Below are the code and all the weights of a small trained network. Each question names an input and a target symbol and asks about switching units off, where a switched-off unit gives its printed mean instead of its output.

import numpy as np


def w(rows, s, z=0):
    codes = np.array(rows[::2]) - 128.0
    scale = np.full(codes.shape[1], s)
    scale[-1] = z or s
    return codes * scale


def norm(h):
    return h / np.sqrt((h * h).mean(-1, keepdims=True) + 1e-5)


def softmax(a):
    e = np.exp(a - a.max(-1, keepdims=True))
    return e / e.sum(-1, keepdims=True)


def log_softmax(a):
    a = a - a.max(-1, keepdims=True)
    return a - np.log(np.exp(a).sum(-1, keepdims=True))


def net(x, mask):
    ids = ['γζημξπτφψ'.index(c) for c in x.split()]
    T = len(ids)
    res = E[ids] + P[:T]
    u = 0
    for l in range(2):
        r = norm(res)
        for j in range(3):
            rows = slice(4 * j, 4 * j + 4)
            q, k, v = (r @ M[l][rows].T for M in (Q, K, V))
            z = softmax(np.where(np.tri(T) > 0, q @ k.T / 4**0.5, -1e9)) @ v
            o = O[l][rows]
            res = res + np.where(mask[u + j], z, o[:, -1]) @ o[:, :-1]
        u += 3
    return log_softmax(norm(res)[-1] @ U[:, :-1].T + U[:, -1])


Q, K, V, O = {}, {}, {}, {}
E = w([
[162,89,99],'γ',
[111,150,114],'ζ',
[108,154,119],'η',
[103,125,97],'μ',
[116,154,109],'ξ',
[104,125,91],'π',
[157,192,117],'τ',
[218,203,236],'φ',
[158,52,252],'ψ',
],0.0029)
P = w([
[101,127,122],'0',
[104,140,137],'1',
[122,143,136],'2',
[159,126,122],'3',
[186,133,120],'4',
[215,142,141],'5',
[246,130,130],'6',
[252,124,136],'7',
[250,128,112],'8',
],0.002)
Q[0] = w([
[147,73,205],'L0H1',
[138,114,167],'L0H1',
[137,83,170],'L0H1',
[147,96,191],'L0H1',
[48,130,131],'L0H2',
[8,138,122],'L0H2',
[255,123,123],'L0H2',
[183,124,130],'L0H2',
[93,158,194],'L0H3',
[221,202,201],'L0H3',
[198,125,141],'L0H3',
[145,103,145],'L0H3',
],0.0067)
K[0] = w([
[78,226,105],'L0H1',
[118,174,110],'L0H1',
[108,194,127],'L0H1',
[93,221,97],'L0H1',
[29,182,118],'L0H2',
[47,194,120],'L0H2',
[247,57,144],'L0H2',
[193,72,140],'L0H2',
[193,135,126],'L0H3',
[175,3,78],'L0H3',
[114,70,65],'L0H3',
[131,135,98],'L0H3',
],0.0059)
V[0] = w([
[99,73,215],'L0H1',
[126,127,132],'L0H1',
[91,51,151],'L0H1',
[91,59,182],'L0H1',
[82,142,245],'L0H2',
[201,107,209],'L0H2',
[132,128,236],'L0H2',
[214,93,64],'L0H2',
[3,157,150],'L0H3',
[17,156,118],'L0H3',
[55,138,76],'L0H3',
[147,122,104],'L0H3',
],0.0024)
O[0] = w([
[126,105,194,86],'L0H1',
[128,128,131,126],'L0H1',
[108,34,170,108],'L0H1',
[113,67,199,95],'L0H1',
[125,224,186,40],'L0H2',
[5,170,121,188],'L0H2',
[83,213,172,100],'L0H2',
[83,46,60,252],'L0H2',
[33,156,242,30],'L0H3',
[52,146,185,55],'L0H3',
[35,134,127,107],'L0H3',
[128,111,87,154],'L0H3',
],0.0022,0.0015)
Q[1] = w([
[1,213,201],'L1H1',
[220,149,93],'L1H1',
[64,69,147],'L1H1',
[19,180,184],'L1H1',
[168,93,50],'L1H2',
[110,145,170],'L1H2',
[110,149,206],'L1H2',
[142,141,214],'L1H2',
[85,156,147],'L1H3',
[94,157,133],'L1H3',
[93,162,136],'L1H3',
[110,129,124],'L1H3',
],0.0076)
K[1] = w([
[2,100,88],'L1H1',
[227,81,167],'L1H1',
[71,207,100],'L1H1',
[7,115,88],'L1H1',
[201,122,203],'L1H2',
[86,126,78],'L1H2',
[73,128,30],'L1H2',
[110,110,37],'L1H2',
[99,133,159],'L1H3',
[93,146,155],'L1H3',
[94,150,163],'L1H3',
[118,121,140],'L1H3',
],0.007)
V[1] = w([
[135,1,216],'L1H1',
[117,25,194],'L1H1',
[150,90,245],'L1H1',
[89,52,65],'L1H1',
[67,118,99],'L1H2',
[58,129,126],'L1H2',
[35,119,108],'L1H2',
[195,112,119],'L1H2',
[176,102,92],'L1H3',
[179,64,126],'L1H3',
[181,71,113],'L1H3',
[142,46,197],'L1H3',
],0.006)
O[1] = w([
[118,2,195,231],'L1H1',
[101,30,165,184],'L1H1',
[108,81,235,201],'L1H1',
[127,73,46,107],'L1H1',
[90,114,77,74],'L1H2',
[78,133,91,68],'L1H2',
[65,120,73,49],'L1H2',
[192,110,159,191],'L1H2',
[173,116,129,237],'L1H3',
[195,146,116,247],'L1H3',
[207,134,122,254],'L1H3',
[157,200,114,163],'L1H3',
],0.0057,0.0019)
U = w([
[202,41,55,70],'γ',
[77,146,114,96],'ζ',
[77,146,116,171],'η',
[85,77,85,132],'μ',
[92,154,87,131],'ξ',
[100,81,62,192],'π',
[157,221,70,189],'τ',
[170,248,213,3],'φ',
[121,31,235,153],'ψ',
],0.011,0.0036)

Each question gives the input, a string of symbols that net reads in full, and the target symbol t.
The units are the heads (4 rows each of Q, K, V and O). Each row of codes is followed by its name. A weight is (code - 128) times the scale printed after its matrix; where a second scale follows, it is the last column's (O and U).
mask holds one flag per head, layer by layer. A switched-off head (its flag False) gives its mean, the last column of its rows in O, instead of its output. The means were averaged over made-up inputs and are rounded, as every weight is.
A unit's drop is (log p(t) with every unit on - log p(t) with that unit switched off) / (log p(t) with every unit on - log p(t) with every unit switched off).
The circuit of an input: a set's keep is (log p(t) with only the set's units on - log p(t) with every unit switched off) / (log p(t) with every unit on - log p(t) with every unit switched off). Starting from all 6 units, units are removed one at a time, each time the one whose removal leaves the highest keep (on an exact tie, the one counted first), for as long as the keep stays at least 0.8.
units of the circuit, in order: the units of the circuit, biggest drop first
unit that matters most: the unit with the biggest drop
which heads matter: for each layer, one digit per head in row order, 1 if its drop is at least 0.15 and else 0, layers parted by /
drop when u is switched off: that unit's drop, to one decimal
input τ π φ γ τ φ γ π, target τ: unit that matters most : L1H1
input ψ τ η μ ζ φ γ, target φ: units of the circuit, in order : L1H1, L0H2
input π γ ζ μ γ ψ τ ψ η, target ψ: which heads matter : 001 / 100
input π ζ ψ γ ξ, target ψ: units of the circuit, in order : L0H2, L0H3, L1H1
input ψ τ μ γ τ γ γ, target τ: units of the circuit, in order : L1H1, L0H1
input ζ μ γ ψ ζ τ, target ψ: which heads matter : 001 / 100
input φ ζ ψ, target φ: units of the circuit, in order : L0H2, L1H1
input τ φ π φ, target τ: units of the circuit, in order : L1H1, L0H2
input τ γ γ, target τ: which heads matter : 000 / 100
input ψ ψ ψ ξ η ψ τ ψ μ, target ψ: which heads matter : 010 / 100
input φ γ π, target φ: which heads matter : 010 / 100
input γ φ φ ζ, target φ: which heads matter : 000 / 100
input φ ψ μ ξ ζ, target ψ: units of the circuit, in order : L0H2, L1H3
input η τ ψ γ φ μ, target φ: unit that matters most : L1H1
input γ π τ, target τ: which heads matter : 010 / 100
input ψ ψ ψ γ, target ψ: which heads matter : 000 / 100
input ψ γ τ, target ψ: which heads matter : 110 / 100
input φ π ψ ψ ψ ψ π, target ψ: which heads matter : 000 / 100
input ψ ψ ψ μ ξ π, target ψ: which heads matter : 010 / 100
input μ γ μ φ π φ φ τ, target φ: units of the circuit, in order : L1H1
input η ψ φ τ γ, target φ: drop when L0H3 is switched off : 0.1
input η γ η τ μ, target τ: drop when L1H1 is switched off : 1.6
input ζ γ π π, target π: drop when L0H3 is switched off : 0.9
input τ ξ ψ, target τ: drop when L1H2 is switched off : 0.0
